Here is a tiny trained network, its code and every weight. The questions are about switching its units off for an input and a class, where a switched-off unit gives its printed mean instead of its output.

import numpy as np


def w(rows, s, z=0):
    codes = np.array(rows[::2]) - 128.0
    scale = np.full(codes.shape[1], s)
    scale[-1] = z or s
    return codes * scale


def f(y):
    return y / 2 * (1 + np.tanh(0.7978845608 * (y + 0.044715 * y**3)))


def log_softmax(a):
    a = a - a.max(-1, keepdims=True)
    return a - np.log(np.exp(a).sum(-1, keepdims=True))


def net(x, mask):
    res = np.array(x, float).reshape(1, 4) / 4 @ E
    y = f(res @ A[0][:, :-1].T + A[0][:, -1])
    res = res + np.where(mask, y, B[0][:, -1]) @ B[0][:, :-1]
    return log_softmax(res[-1] @ U[:, :-1].T + U[:, -1])


A, B = {}, {}
E = w([
[131,110,137,106],'x0',
[119,82,2,94],'x1',
[220,42,162,169],'x2',
[36,59,173,174],'x3',
],0.013)
A[0] = w([
[76,75,45,158,201],'N0',
[63,155,85,111,41],'N1',
[40,135,148,101,91],'N2',
[114,185,132,92,28],'N3',
[134,143,193,81,210],'N4',
[55,73,126,145,117],'N5',
[90,152,204,188,166],'N6',
[142,194,109,91,162],'N7',
[91,92,173,176,167],'N8',
[194,82,63,90,96],'N9',
[191,154,214,105,179],'N10',
[234,157,104,129,83],'N11',
[145,159,133,6,171],'N12',
[66,131,91,142,139],'N13',
[91,161,211,89,205],'N14',
[101,223,134,120,111],'N15',
[160,164,125,69,149],'N16',
[143,102,165,97,3],'N17',
],0.012,0.0056)
B[0] = w([
[85,75,171,22,248],'N0',
[94,168,201,2,171],'N1',
[37,162,165,169,179],'N2',
[224,127,95,161,146],'N3',
[124,199,151,224,181],'N4',
[101,78,235,99,203],'N5',
[129,137,168,212,224],'N6',
[155,164,61,130,185],'N7',
[162,98,156,220,214],'N8',
[190,122,80,46,234],'N9',
[171,213,189,182,214],'N10',
[191,188,157,88,207],'N11',
[103,194,31,188,196],'N12',
[49,99,133,75,178],'N13',
[38,118,69,222,207],'N14',
[149,91,81,183,179],'N15',
[137,191,71,160,177],'N16',
[105,113,130,161,127],'N17',
],0.0081,0.012)
U = w([
[99,161,12,220,253],'0',
[76,174,5,64,211],'1',
[191,220,233,97,110],'2',
[225,116,98,2,10],'3',
[5,125,75,212,3],'4',
[53,124,159,21,102],'5',
[168,66,133,220,61],'6',
[160,25,175,48,245],'7',
],0.0097,0.0057)

Each question gives the input, the list of numbers given to net, and the class t.
The units are the neurons (one row each of A and B). Each row of codes is followed by its name. A weight is (code - 128) times the scale printed after its matrix; where a second scale follows, it is the last column's (A, B and U).
mask holds one flag per neuron, in row order. A switched-off neuron (its flag False) gives its mean, the last column of its row in B, instead of its output. The means were averaged over made-up inputs and are rounded, as every weight is.
A unit's drop is (log p(t) with every unit on - log p(t) with that unit switched off) / (log p(t) with every unit on - log p(t) with every unit switched off).
The circuit of an input: a set's keep is (log p(t) with only the set's units on - log p(t) with every unit switched off) / (log p(t) with every unit on - log p(t) with every unit switched off). Starting from the 12 units with the biggest drops (on a tie, the unit counted first), units are removed one at a time, each time the one whose removal leaves the highest keep (on an exact tie, the one counted first), for as long as the keep stays at least 0.8.
units of the circuit, in order: the units of the circuit, biggest drop first
most important unit: the unit with the biggest drop
top k neurons: the k neurons with the biggest drops, biggest first
drop of u: that unit's drop, to one decimal
input [5,2,6,-3], class 3: most important unit => N9
input [5,8,1,-1], class 3: units of the circuit, in order => N9, N14
input [2,-3,0,3], class 4: top 3 neurons => N14, N9, N11
input [-1,-8,0,8], class 4: top 2 neurons => N14, N2
input [0,2,5,8], class 7: top 2 neurons => N0, N5
input [3,5,2,-6], class 3: top 3 neurons => N9, N11, N14
input [1,1,0,7], class 5: top 2 neurons => N5, N0
input [2,7,1,-6], class 3: top 4 neurons => N9, N11, N14, N2
input [-3,1,-2,8], class 5: top 3 neurons => N5, N0, N12
input [3,-2,2,5], class 6: top 2 neurons => N8, N12
input [-2,-1,2,2], class 6: drop of N9 => 0.1
input [-8,-7,-6,-7], class 0: drop of N16 => 0.0
input [4,-4,-7,2], class 4: drop of N2 => 0.1
input [2,7,8,2], class 7: units of the circuit, in order => N0
